Below are the code and all the weights of a small trained network. Each question names an input and a class and asks about switching units off, where a switched-off unit gives its printed mean instead of its output.

import numpy as np


def w(rows, s, z=0):
    codes = np.array(rows[::2]) - 128.0
    scale = np.full(codes.shape[1], s)
    scale[-1] = z or s
    return codes * scale


def norm(h):
    return h / np.sqrt((h * h).mean(-1, keepdims=True) + 1e-5)


def f(y):
    return y / 2 * (1 + np.tanh(0.7978845608 * (y + 0.044715 * y**3)))


def log_softmax(a):
    a = a - a.max(-1, keepdims=True)
    return a - np.log(np.exp(a).sum(-1, keepdims=True))


def net(x, mask):
    res = np.array(x, float).reshape(1, 2) / 4 @ E
    u = 0
    for l in range(4):
        y = f(norm(res) @ A[l][:, :-1].T + A[l][:, -1])
        res = res + np.where(mask[u : u + 5], y, B[l][:, -1]) @ B[l][:, :-1]
        u += 5
    return log_softmax(norm(res)[-1] @ U[:, :-1].T + U[:, -1])


A, B = {}, {}
E = w([
[110,159,126,254,237,130,35,52,49,23,111],'x0',
[216,52,129,142,128,135,195,104,142,102,125],'x1',
],0.0049)
A[0] = w([
[79,180,129,106,116,130,123,147,138,160,127,1],'L0N1',
[89,182,141,147,141,159,86,116,81,104,132,15],'L0N2',
[122,158,116,221,225,144,52,79,47,50,121,128],'L0N3',
[116,134,110,92,115,134,144,167,151,160,171,57],'L0N4',
[29,255,128,110,130,106,65,172,116,156,144,60],'L0N5',
],0.0077,0.0043)
B[0] = w([
[178,49,119,143,195,172,126,150,184,49,155,139],'L0N1',
[156,113,151,129,86,119,182,102,132,152,88,158],'L0N2',
[38,215,106,209,30,21,85,13,3,188,26,252],'L0N3',
[155,138,166,102,74,161,149,117,110,129,101,152],'L0N4',
[87,135,98,107,211,195,54,188,183,118,227,185],'L0N5',
],0.0061,0.016)
A[1] = w([
[100,144,87,200,165,97,81,65,72,123,100,128],'L1N1',
[45,195,107,189,158,82,83,74,80,161,99,161],'L1N2',
[75,193,82,129,162,80,80,136,91,145,83,1],'L1N3',
[58,176,160,140,94,57,134,126,79,148,105,38],'L1N4',
[167,91,126,218,196,132,139,56,123,2,110,141],'L1N5',
],0.0075,0.0061)
B[1] = w([
[173,169,174,145,58,75,183,109,79,124,93,220],'L1N1',
[168,151,229,162,12,105,253,63,46,121,61,252],'L1N2',
[136,133,106,157,130,77,131,112,93,136,113,167],'L1N3',
[140,115,170,101,102,166,114,127,87,112,135,182],'L1N4',
[168,54,51,170,187,28,67,237,141,89,193,144],'L1N5',
],0.0071,0.014)
A[2] = w([
[57,179,161,184,97,86,90,17,75,127,110,54],'L2N1',
[34,191,148,191,103,75,77,2,50,115,90,74],'L2N2',
[142,129,160,97,83,135,204,95,131,160,58,120],'L2N3',
[117,145,111,136,159,126,130,24,145,157,62,4],'L2N4',
[154,126,170,93,79,146,198,92,134,147,68,106],'L2N5',
],0.008,0.0044)
B[2] = w([
[199,109,230,145,33,158,128,94,74,67,81,224],'L2N1',
[198,118,239,133,1,128,158,62,58,68,53,248],'L2N2',
[130,157,155,165,116,130,122,64,77,103,87,221],'L2N3',
[158,118,123,116,117,136,132,138,133,105,134,137],'L2N4',
[143,147,188,183,72,112,89,86,69,84,94,212],'L2N5',
],0.008,0.015)
A[3] = w([
[87,142,72,126,165,72,173,117,119,172,135,98],'L3N1',
[63,148,118,91,140,180,69,168,169,148,196,77],'L3N2',
[1,205,59,166,202,184,62,98,201,188,179,51],'L3N3',
[49,162,154,100,139,166,72,170,164,138,189,115],'L3N4',
[60,161,83,138,224,182,140,130,175,137,138,2],'L3N5',
],0.0097,0.0071)
B[3] = w([
[176,54,135,196,121,132,128,110,111,101,150,107],'L3N1',
[78,240,96,101,171,229,221,163,122,173,184,254],'L3N2',
[45,109,225,98,24,173,119,138,96,193,205,235],'L3N3',
[50,254,103,92,164,206,244,151,163,177,173,246],'L3N4',
[118,141,127,118,128,150,181,114,89,217,188,179],'L3N5',
],0.0068,0.0051)
U = w([
[156,160,187,171,50,116,129,71,58,71,73,175],'0',
[31,200,110,78,172,210,178,170,180,188,218,147],'1',
[17,129,68,59,235,81,15,14,250,191,26,2],'2',
[172,57,57,149,205,70,119,193,171,93,164,114],'3',
],0.011,0.01)

Each question gives the input, the list of numbers given to net, and the class t.
The units are the neurons (one row each of A and B). Each row of codes is followed by its name. A weight is (code - 128) times the scale printed after its matrix; where a second scale follows, it is the last column's (A, B and U).
mask holds one flag per neuron, layer by layer. A switched-off neuron (its flag False) gives its mean, the last column of its row in B, instead of its output. The means were averaged over made-up inputs and are rounded, as every weight is.
A unit's drop is (log p(t) with every unit on - log p(t) with that unit switched off) / (log p(t) with every unit on - log p(t) with every unit switched off).
k most important neurons: the k neurons with the biggest drops, biggest first
drop of u: that unit's drop, to one decimal
input [-1,7], class 3: 2 most important neurons : [L0N3; L1N2]
input [0,4], class 3: 2 most important neurons : [L0N3; L0N5]
input [0,-5], class 1: 2 most important neurons : [L0N5; L0N3]
input [-7,-8], class 1: most important neuron : [L0N3]
input [0,5], class 3: 2 most important neurons : [L0N3; L0N5]
input [0,-7], class 1: 2 most important neurons : [L0N5; L0N3]
input [-4,-3], class 1: 3 most important neurons : [L0N3; L1N2; L1N1]
input [-6,-5], class 1: 2 most important neurons : [L0N3; L1N2]
input [-4,-4], class 1: 3 most important neurons : [L0N3; L1N2; L2N2]
input [-4,-7], class 1: drop of L0N3 : 1.2
input [-5,-8], class 1: drop of L0N3 : 1.2
input [-6,-8], class 1: drop of L0N3 : 1.2
input [-3,-8], class 1: drop of L1N5 : 0.0
